In the rows, 128 means zero.
Each row of numbers stands for one object and depends on some of the facts below. Use the named rows to name the rest.

Facts:
baski Θ:708 π:flaru Ξ:mifo
befli Θ:599
beflis Θ:715 π:flisugrek kofime zezin Ξ:zibam
begumuk Θ:715 μ:mifo
bepu Θ:715 Ξ:teski
bisa Θ:372 Ξ:flaru
bobriski Θ:849 Ξ:nuvusu
boskarer Θ:715 μ:ruzuflol
brakal Θ:715 π:klisu
brazo Θ:599 μ:gatribrul
brepan Θ:708 π:dritrin zibam sofli stegritru Ξ:flegru
breven Θ:372 π:lukli Ξ:griplemi
brogis Θ:372
broplir Θ:708 Ξ:klastus
brorem Θ:497
brunis Θ:372
datrok Θ:708 μ:klenok Ξ:drustuva
dazazi Θ:497 μ:fiflun
depor Θ:497 μ:plakun
dravuflus Θ:372 π:nedrodun drivum fatu granu fuluk flestaro stoge
dreve Θ:497
dritrin Θ:372 μ:klenok Ξ:sukek
drivum Θ:372
drivuzi Θ:599 Ξ:soplam
drustuva Θ:599
druvar Θ:849
fabas Θ:372 μ:mifo ruzuflol
fatim Θ:494
fatu Θ:849
fedukal Θ:708 π:klenok kikli
feskol Θ:599
fiflun Θ:849 μ:vebras Ξ:librur
fiklos Θ:715 Ξ:nozar
fitur Θ:715
flali Θ:497 Ξ:nalam
flaru Θ:708
flegru Θ:372 Ξ:sive
flekon Θ:708 μ:lufluk klaklok Ξ:kleflure
flenu Θ:372
flestaro Θ:849
flisugrek Θ:372 Ξ:flozesum
flozesum Θ:372
fofu Θ:494 μ:lukli π:fopodon sive travi Ξ:befli
fopodon Θ:599 Ξ:klaklok
fuluk Θ:494
gafas Θ:715 μ:sofli vebras
gatribrul Θ:497 μ:mozem π:skugra grogro bobriski
geso Θ:715 Ξ:klisu
goris Θ:497 π:kikli rute Ξ:zovul
granu Θ:715 Ξ:grogre
gratas Θ:715 π:grogro stoge Ξ:skalim
grezimi Θ:372 π:flekon flenu
griplemi Θ:849 π:truplil virem Ξ:temugrak
grogre Θ:715 π:brunis zibam librur flaru
grogro Θ:849 μ:mifo gafas Ξ:kikli
grurum Θ:715 π:feskol
gumal Θ:715 Ξ:fatim
gurama Θ:372 π:skugra fitur moplol travi
guta Θ:715
katom Θ:708 μ:plabrir moror π:drustuva brorem narak migim
kikli Θ:715 Ξ:stegritru
kladra Θ:715 Ξ:moror
klaklok Θ:599 μ:mifo
klaliflun Θ:494 π:reko trupotrus
klastus Θ:372
kleflure Θ:715 Ξ:muzom
klenok Θ:715 Ξ:tode
kligu Θ:497 π:fatu peras skefle ritrun klastus Ξ:tigir
klisu Θ:372 μ:klenok Ξ:bobriski
kluflotur Θ:599 Ξ:stoge
kofime Θ:372 μ:gafas temugrak Ξ:tatrele
lagris Θ:715 Ξ:bisa
ledriran Θ:715 π:mozem feskol teski fiklos skefle klastus guta
lesel Θ:708 Ξ:flisugrek
librur Θ:708 Ξ:vuvi
lufluk Θ:599 Ξ:dazazi
lukli Θ:715
mifo Θ:599 μ:plakun modrur Ξ:rotrom
migim Θ:497 μ:fatim
modrur Θ:599
mogras Θ:715 π:dritrin tristik zezin
mokloskar Θ:715 μ:mozem temugrak Ξ:tiklem
moplol Θ:372 Ξ:rotrabrin
moror Θ:715 μ:truflam Ξ:flekon
mozem Θ:715 μ:skelis klenok Ξ:peras
muzom Θ:715
nalam Θ:849 π:zovul mozem lesel dreve pleskonu vedar brogis Ξ:grurum
narak Θ:494
natrik Θ:849
nedrodun Θ:599 μ:dritrin plakun ruzuflol vebras druvar
nozar Θ:849 π:fatim
nuvusu Θ:708 μ:truflam modrur natrik Ξ:putri
pedrom Θ:849
peklazo Θ:372
peras Θ:708 Ξ:tristik
plabrir Θ:849 Ξ:radrel
plakun Θ:494
plefeklor Θ:599 π:lesel boskarer trupotrus Ξ:tralon
pleskonu Θ:497
putri Θ:715
radrel Θ:715
rebrir Θ:715 μ:ruzuflol
reko Θ:494
ritrun Θ:599 Ξ:vustumi
robril Θ:497 Ξ:rebrir
rotrabrin Θ:599 Ξ:pleskonu
rotrom Θ:708 μ:peklazo fatim π:begumuk klastus
rute Θ:599 Ξ:gumal
ruzuflol Θ:708
safustin Θ:715 Ξ:lagris
sive Θ:494 Ξ:nedrodun
skalim Θ:599 Ξ:kligu
skefle Θ:599
skelis Θ:708 μ:klenok
skidur Θ:372 μ:flenu Ξ:fiflun
skoral Θ:715 π:pedrom flestaro
skugra Θ:599 Ξ:broplir
sofli Θ:599
soplam Θ:599 π:tuflel truplil tatrele narak klastus Ξ:skefle
stegritru Θ:715 μ:brunis flenu depor natrik Ξ:goris
stidek Θ:372 μ:vebras Ξ:brazo
stoge Θ:599 Ξ:fabas
stonen Θ:372 Ξ:mokloskar
sukek Θ:372 Ξ:fuluk
tatrele Θ:715 μ:klenok Ξ:lukli
teflo Θ:715 μ:feskol brorem
teklek Θ:715 π:tudrom zezin
temugrak Θ:599 μ:plakun skelis π:tatrele treplel tristik
teski Θ:372 Ξ:treplel
tigir Θ:849 Ξ:virem
tiklem Θ:708 π:tode begumuk radrel sukek bobriski
tode Θ:715 Ξ:bepu
tralon Θ:849 π:teski pedrom
travi Θ:372 Ξ:modrur
tredre Θ:715 π:skelis kladra flegru narak
treplel Θ:708 μ:druvar robril Ξ:vedar
tristik Θ:715 Ξ:lufluk
trostili Θ:849 Ξ:kladra
truflam Θ:715 μ:klenok Ξ:ledriran
truplil Θ:708
trupotrus Θ:715 Ξ:kofime
tudrom Θ:715
tuflel Θ:715 Ξ:kluflotur
tute Θ:372 Ξ:depor
vebras Θ:715 Ξ:grogro
vedar Θ:715 Ξ:stonen
virem Θ:497
vorim Θ:599 μ:begumuk
vuklavim Θ:599 μ:vebras
vustumi Θ:497 Ξ:datrok
vuvi Θ:715 π:reko tigir gumal rute
zaskur Θ:715 π:fiflun safustin rebrir ritrun
zezin Θ:708
zibam Θ:372 Ξ:safustin
zovul Θ:715 μ:ruzuflol vebras Ξ:fiklos

Some rows with their names:
[ 98 150 150 124 111 118 125 140 130 123 118 159 158 108 111 127 123 143
 139 117 110 123 112 123 113 149 152 123 144 141 120 120 168 124 133 132
 126 116 150 131 177 126 119 155 117 133 107 119 148] : mozem
[ 91 122 123 126 109 122 130 148 115 136 121 117 133 175 110 128 123 115
 122 117 148 122 135 122 115 123 118 121 119 121 119 134 121 170 112 143
 124 116 130 121 112 122 156 122 141 135 166 125 122] : flenu
[111 117 126 140 152 115 129 123 165 132 164 114 129 139 119 132 118 117
 118 144 131 126 179 120 147 116 125 121 116 115 119 137 109 117 118 117
 121 132 114 122 116 127 125 136 124 129 154 119 122] : flaru
[110 128 129 122 112 127 126 119 110 115 122 137 120 107 110 125 185 132
 138 118 111 126 116 142 113 135 118 121 156 114 136 123 144 119 125 137
 125 116 153 121 161 134 119 120 116 122 111 133 128] : mogras
[215 119 126 125 159 118 125 117 141 126 129 125 126 105 162 123 117 138
 118 142 113 144 113 122 140 120 119 139 135 132 128 136 118 110 143 118
 124 132 116 130 116 124 121 123 132 121 106 142 128] : druvar
[ 92 123 124 125 109 122 130 149 118 136 122 119 135 176 109 126 122 115
 122 118 147 120 134 121 114 124 118 121 117 121 120 133 120 168 112 141
 124 116 129 121 111 123 154 123 141 136 165 125 123] : drivum
[ 99 117 123 125 125 111 128 132 152 150 138 115 139 154 141 132 121 117
 117 130 186 123 119 118 152 118 120 132 124 125 119 140 113 154 124 124
 122 153 115 135 110 126 150 123 141 135 121 120 121] : sukek
[141 117 124 127 153 121 127 119 151 134 147 115 126 120 157 123 121 116
 118 144 132 126 118 121 144 118 120 138 143 135 122 133 112 118 126 122
 124 138 116 135 115 124 130 124 142 122 110 137 121] : drustuva
[ 99 131 123 131 112 145 125 122 113 120 124 119 121 143 110 122 123 116
 143 119 110 124 130 140 114 121 120 123 134 134 124 127 120 135 112 140
 133 115 136 121 115 124 132 122 145 121 156 141 127] : modrur
[166 119 130 125 151 113 126 120 134 128 132 120 123 105 142 124 122 142
 119 148 118 126 112 121 148 121 117 123 141 136 145 125 118 112 131 118
 122 144 116 144 118 128 120 124 118 121 106 119 131] : guta
[150 117 123 126 140 116 126 121 151 137 133 119 133 115 149 125 118 125
 118 137 140 127 114 122 144 119 118 134 131 128 121 138 113 125 137 118
 123 140 116 130 114 124 131 123 136 122 108 131 121] : skalim
[141 118 124 126 151 124 126 120 150 133 149 117 120 119 157 121 120 116
 119 145 132 126 117 121 147 117 121 138 140 134 120 133 112 119 124 119
 125 137 116 138 112 125 130 122 139 122 110 131 122] : skefle
[ 92 119 122 125 109 120 130 150 123 136 122 118 137 174 109 130 122 114
 122 117 149 122 136 122 114 124 119 121 121 119 120 135 122 172 112 140
 124 117 130 120 112 122 155 122 140 137 160 129 121] : zibam
[ 91 124 122 125 111 138 134 146 112 141 122 117 130 182 111 130 122 117
 123 118 154 121 132 121 113 133 143 125 117 133 117 129 133 164 116 147
 124 125 134 120 113 127 145 124 138 144 179 127 125] : kofime
[160 115 131 124 135 133 127 121 140 129 143 117 114 107 147 122 120 116
 119 128 153 126 114 121 152 118 139 138 126 115 121 130 113 130 138 119
 129 136 117 129 113 123 135 121 124 121 105 120 122] : soplam
[174 118 131 124 137 112 126 117 136 131 124 137 139 105 138 137 119 146
 117 139 125 131 115 122 147 120 117 121 125 129 151 123 133 112 146 120
 122 148 117 135 117 132 120 129 118 123 104 120 129] : trupotrus
[168 119 129 125 156 114 126 119 137 128 133 120 126 105 140 125 124 142
 118 147 124 129 113 122 144 120 117 126 155 131 140 131 118 113 131 119
 121 147 117 136 127 137 119 124 118 122 106 124 132] : tristik
[ 97 118 138 125 117 112 149 120 137 137 149 115 142 126 111 151 130 115
 114 129 176 123 145 117 163 116 125 121 116 114 140 122 109 130 128 118
 120 152 115 129 113 153 125 144 117 139 124 116 120] : klaliflun
[218 118 125 130 193 151 126 117 144 122 127 118 117 106 184 119 118 138
 119 146 110 144 113 128 128 126 147 156 146 156 119 122 125 110 147 123
 146 137 117 126 133 124 120 124 142 120 105 158 129] : dazazi
[158 116 124 125 132 114 126 123 149 141 122 122 135 113 146 131 117 132
 118 129 149 126 116 120 145 121 119 133 117 121 122 144 116 131 143 119
 123 142 115 126 112 125 132 123 133 125 106 127 123] : drivuzi
[104 154 148 133 127 114 122 121 103 131 121 145 136 105 114 122 190 158
 156 142 109 126 137 123 113 160 115 127 114 116 128 125 156 112 111 162
 123 113 145 157 115 139 120 124 133 120 142 120 120] : bepu

Rows to name:
No name comes twice in this set of rows, the named rows included.
[ 90 130 138 124 110 115 141 141 111 130 122 119 131 149 107 155 148 124
 120 117 151 121 147 120 116 128 150 119 115 115 120 121 124 149 121 129
 121 121 131 120 136 151 122 147 116 149 157 117 123] : fofu
[ 94 132 126 138 111 117 123 165 104 150 121 118 137 169 125 122 160 133
 124 119 152 122 160 118 117 144 116 132 114 114 119 138 122 154 112 165
 124 113 135 158 110 124 162 123 151 125 198 119 119] : teski
[ 99 130 127 149 115 132 125 172 104 137 121 119 118 173 120 139 134 155
 118 119 110 124 205 123 114 146 140 126 112 113 117 134 113 117 113 142
 124 113 127 138 121 135 123 156 119 137 224 118 122] : treplel

The same objects again, as new rows of numbers:
Known rows:
[160 143  87 129 128 105 128 134 116 135 112 112 119 137 125 144 125 123
 124 103 140 122 137 111 134 117 114 139 121 109 155 117 122 121 113 125
 124] : dreve
[ 94 102 121 137 127 136 112 158 104 147 101 111 174 128 108 105 130 141
 128 106 112 148 128 109 102 112 130 119 124 109 139 104 133 124 148 177
 125] : skalim
[ 92 103 113 135 126 119 104 145 104 149 100 111 174 128 116 108 134 129
 126 121 114 135 142 108 102 111 118 119 124 106 129 106 124 125 146 167
 125] : fopodon
[ 95 142 145 126 128 130 153 184 137 142 101 113 127 123 131 130 110 131
 130  97 112  94 140  99  96 107 119 113 107 117 132 110 123 171 122 121
 119] : datrok
[206 131  89 146 124 134  88 165 106 139 146 136 134 128 141 105 145 138
 125  90 142  91 151 146 166 118 110 168 107  98 163 103 121 140 113 122
 123] : peklazo
[107 114  99 126 126  97  80 120 112 143 102 109 162 128 108 108 158 122
 125 123 110 115 170 106 102 116 117 123 113 107 130 105 123 125 116 144
 128] : feskol
[ 88 102  86 124 138 141 183 117 117 131  99 109 119 125 131 202  93 121
 123 203 176 157 102 103 100 110 115 118 110 110 129 167 122 139 177 140
 126] : stegritru
[112 115  88 129 126  85 102 124 121 136  99 110 138 131 125 141 148 121
 125 144 114 136 165 107 102 118 117 121 126 109 134 119 122 121 115 139
 126] : fuluk
[164 102 125 162 129 207 105 184 106 152 146 135 122 131 159 105 104 145
 127  87 190 103 108 130 146 112 112 121 127 100 137 103 124 144 146 120
 123] : kofime
[104 110  90 127 125  92  83 122 114 151 100 108 169 127 122 117 146 122
 124 124 111 116 179 106 102 118 116 122 115 107 130 105 122 122 116 139
 125] : befli
[133 184  96 123 128 122 168 149 165 178 138 110 117 128 117 141  92 121
 128 192 114 192 122 106 103 117 118 122 113 149 125 121 125 117 115 122
 122] : boskarer
[100 152  98 127 127  81 146 117 142 141 103 110 120 131 109 169 104 122
 124 153 114 142 146 106 103 118 116 122 141 126 142 129 125 120 113 140
 124] : fitur
[232 132  88 139 127 123 103 147 106 135 143 137 130 130 163 105 170 144
 126  87 134  87 164 172 154 118 109 181 103 103 130 115 123 151 114 121
 123] : grezimi
[206 132  86 145 124 135  88 166 105 135 145 137 134 128 141 106 145 139
 126  89 144  90 148 145 168 118 111 167 107  96 163 103 121 139 111 120
 121] : flozesum
[127 100  86 126 126  83  89 119 111 132  96 109 153 159 159 132 211 120
 126 140 111 124 187 108  99 115 123 119 111 110 124 165 123 118 119 141
 143] : nozar
[138 157  89 125 125 120 119 162 135 190 145 112 131 124 111 107 105 125
 127 151 111 155 140 111 116 116 116 143 105 110 125 105 122 123 114 122
 123] : ruzuflol
[ 95 101 120 135 128 133 113 155 104 149 100 109 174 128 112 107 132 136
 127 109 111 147 130 108 102 111 125 119 122 107 136 105 131 127 145 173
 126] : lufluk
[130 162  88 128 128  81 170 117 119 136 101 110 121 146 130 136 129 121
 124 102 113 113 179 108 101 139 115 143 122 155 129 149 132 120 115 139
 123] : vuvi
[ 95 141 121 128 143 117 169 126 104 138 109 110 119 131  95 143  94 139
 125 138 121 161 111 105 101 114 121 120 151 146 139 125 128 122 119 174
 126] : tuflel
[167 167 124 182 123  93  75 155  99 172 146 138 125 130 118  98 107 174
 122  92 166  85 146 116 223 110 114 139 161 103 127 102 123 173 127 122
 123] : teski
[ 93  98  92 140 131 115  98 169 104 135  95 110 159 142 132 131 186 124
 142 156 113 187 141 109 100 110 170 117 133 110 137 130 132 118 163 192
 129] : bobriski

Rows to name:
No name comes twice in this set of rows, the named rows included.
[101 151 138 123 126  98 128 151 171 137  98 112 121 127 151 149 125 121
 125  97 111  87 189  94  95 111 114 115 105 109 130 106 120 157 114 117
 118] : skelis
[139 102  87 126 128  80  78 119 121 132  96 110 145 170 156 126 231 120
 125 137 111 127 199 114 100 117 129 118 121 111 123 159 124 120 120 146
 152] : tralon
[143 123  87 128 128  84 122 117 106 133  98 110 154 148 146 115 173 120
 126  98 112 103 199 110 100 123 118 129 109 112 126 142 125 118 117 137
 125] : klaliflun
[112 102  82 126 128 125 193 117 100 125  99 112 122 127 156 154 137 124
 124 113 185 102 108 125 124 112 116 127 103 108 128 183 120 176 170 145
 123] : goris
[ 91 173 142 124 127 108 198 175 159 135  98 112 118 126 127 172  94 124
 128 136 115 116 123  94  97 108 120 111 106 184 133 137 123 127 118 120
 120] : truflam
[ 99 104  86 119 129 166 172 118 135 157 156 110 117 122  95 202  96 123
 127 231 176 217 104 107 100 112 117 117 104 126 120 167 120 124 157 148
 128] : zovul
[211 167 101 126 127 196 121 228 154 170 162 121 115 127 190 101  95 125
 141  96 148 134 107 141 170 116 114 156 110  99 127 102 122 127 114 115
 120] : fabas
[163 133 104 127 127 164 145 252 120 137 118 165 120 124 160 118  97 163
 141  88 150  86 116 104 117 105 113 117 102 108 148 104 122 207 117 115
 117] : dritrin
[246 101  99 130 126 200  74 139 105 204 206 136 124 128 108 123 159 133
 126  88 197 132 140 154 149 114 113 145 104 101 121 103 119 139 125 123
 125] : stidek
[164 122 118 123 126 126 109 112 178 211 164 110 119 137  96 198 123 118
 123 156 147 179 169 105  98 136 114 120 127 111 122 129 119 114 116 129
 130] : gafas
[197 121  93 154 127 154 127 171 102 135 142 144 133 130 153 104 155 179
 132  86 155  89 123 183 153 112 113 157 105 106 129 115 132 175 131 124
 123] : breven
[ 90 117 201 127 134 204 128 184 162 158  99 108 121 131 209 102  94 121
 128 144 125 171 107 105 101 112 121 117 231 104 127 100 137 121 195 119
 125] : mifo
[ 93 119 115 127 167 111 188 140 123 136 120 109 119 159 114 151  91 152
 128  96 116 137 108 111  99 113 119 120 162 200 127 164 154 118 122 147
 125] : beflis

Now the same objects, written a new way:
Some rows with their names:
[145  81 106 119  96 112 116 107  66 161 128 175 136 106 155 137  76 102
 158 115 161 151 154 172 149 145  90 148  56 167] : bisa
[160  84 129 114 108 165 133 140 109 135  87  85 158 132 135 147 149 185
 144 163  65  73  64  98 110  55 132  97 122 141] : sive
[148 163 129 157 139 134 137 153 145 124 112  93 134 129 116 163 149 146
  93 115 139  84 103 110 157 117 138  80 147 107] : pedrom
[156 147 140 111 145 156 133 155 162 152  66  51 115 150 139 192 185 185
 143 168  82  47  47 114  95 136 107 100 117 127] : klaliflun
[140 116 111 118 153 119  99 118 132 141 136 138 132 127 123  82 139  95
 143 125 173 151 151 143 135 107 122 187 104 116] : baski
[104  89 203  91 177 189 119 126 249  30  56  85 115 217 130 104 132 178
 172 225  53 129  74  44  28  53 229 191 125 126] : goris
[137 150 150 130 135  92 104 140  85 124 138 126 136  70 120  96 159 126
 128 115 135 207 130 136 169  98 149 112 139 146] : truflam
[110 157 155 125 170 115 130 112 149 144 136 108 125 134 119 131 136 103
  96 122 140 154 151 172 143 194 104 130 146 113] : rotrom
[115 192 166 136 133 108 139 132 115 128 143 143  99  88 133 143 137 132
 123 115 147 201 125 159 147 185 145 104 152 142] : skelis
[155 167 119 158 175 101  83 119 141 147 121 122  89 121 112  92 163 130
 110 116 165  92 127 128 138 169 122 114 133 100] : mogras
[108 149 131 141 126 125 126 128 149 125 135 151 104 121 134 146 120 116
  97 102 151 126 152 132 140 177 132 119 131 113] : truplil
[143 101 113 133 118 109 113 152 108 129 117 101 151 119 125 106 171 144
 111 123 119 113 114  90 156  72 148 115 100 125] : tigir
[131 169 120 129 159 138 119 126 167 143 136 131 108 123 115 143 136  98
 118 110 172 120 146 159 137 165 108 154 146  99] : tiklem
[101  91 146  98  94 215 203 140 155 120 129 124 132 188 158 100 160 196
 128 194  68  98  67  70  48  68 168 145 175 121] : robril
[155 168 121 153 175  99  88 121 142 150 121 118  92 124 110  98 161 129
 110 117 165  96 127 132 140 166 123 116 131  99] : teklek
[129 101 154 146 173  74  42 130 185  23  79 112 134 127  95 115 102 104
 143 120 118 166 162  71 153  76 215 147  65 130] : kikli
[123 121  84 133 135  85 101 117 115 119 172 107 182  71  75 117 160  98
 137  92  80 156 152 149 146 105 141 137 171 109] : mokloskar
[135 135 119 122 122 113  79 151 110 127 135 140 124  53 122 108 170 120
 137  97 141 174 140 116 162  80 152 144 122 126] : klenok
[138 155 128 153 132 119 125 153 141 123 111  95 124 125 119 156 157 151
  92 116 122  82 106  99 146 130 139  75 137 110] : druvar
[158  95 113 105 141 121  78  98 108 154 114 151 132 103 136 134  88  87
 181 122 157 149 155 185 132 138  85 179  71 146] : breven
[130  94 126 106 113  68 111  89  77 151 142 116 138 108 133 139  34  90
 179 116 116 186 148 147 135 136  67 133 104 155] : stidek

Name these rows:
No name comes twice in this set of rows, the named rows included.
[148 131 138 135 121 164 157 140 139 128  84  78 141 148 129 202 151 192
 119 154  59  41  54 113 103 135 134  61 143 132] : plakun
[141  84 111 125 119  77 108  79  64 136 139 149 156 106 121 127  67  97
 181 123 110 178 152 183 131 156  98 138  91 172] : kofime
[106  71 167  72 124 234 191 131 161 161 117 102 139 191 165  77 182 187
 109 207  85 110  69  98  58  68 142 176 163 113] : kligu
[137 105 177 163 198  64  47  98 170   8  87 102 161 138  69  96  70 107
 143 133  94 187 159  99 148  81 224 121 109 137] : stegritru
[141 126 152 123 119 174 142 143 143 141  79  80 123 131 141 196 151 200
 109 152  59  46  58 104 104 132 123  58 141 127] : narak
[140 155 135 153 137 130 129 152 147 126 110  96 129 124 119 159 155 152
  84 114 125  82 106 106 156 129 141  77 142 108] : fatu
[158 111 123 119 160 123  92 141 131 145 103  77 152 118 118  98 184 131
 120 132 127 111 114 112 149  71 132 142 107 110] : nalam
[153  99 107 123 113 119  98 105  95 131 125 168 137 100 134 155  60  92
 176 108 151 144 156 169 138 132 102 152  80 156] : travi
[133 100 130 130 138  78  91 120 129 118 133  97 133 114 114  93  99 107
 120 107 137 153 148  71 161  65 141 131 116 104] : vebras
[135 124 141 135 139  82 116 126  85 132 140 116 159  77 116 101 164 125
 117 112 125 213 126 145 171 114 164 121 125 136] : mozem
[130 171 119 137 165  92 104 154 160 135 115  94 105 128 120 140 179 113
 110 106 164 113 133 124 156 163 122 137  96 110] : vuvi
[120 164 164 113 150 195 245 126 174 138 135  63 140 222 131 138 168 182
 137 209  88 107  29 132  42 143 155 138 215 106] : gatribrul
[102  80 146  93  90 214 200 142 145 122 130 124 136 189 157  88 161 193
 129 196  71 106  70  69  50  56 169 151 167 127] : vustumi
[129 154 115 161 134 108 108 107 127 131 142 174  76 125 123 100 119 135
 119 113 155 106 141 121 119 183 133 107 140 116] : zezin

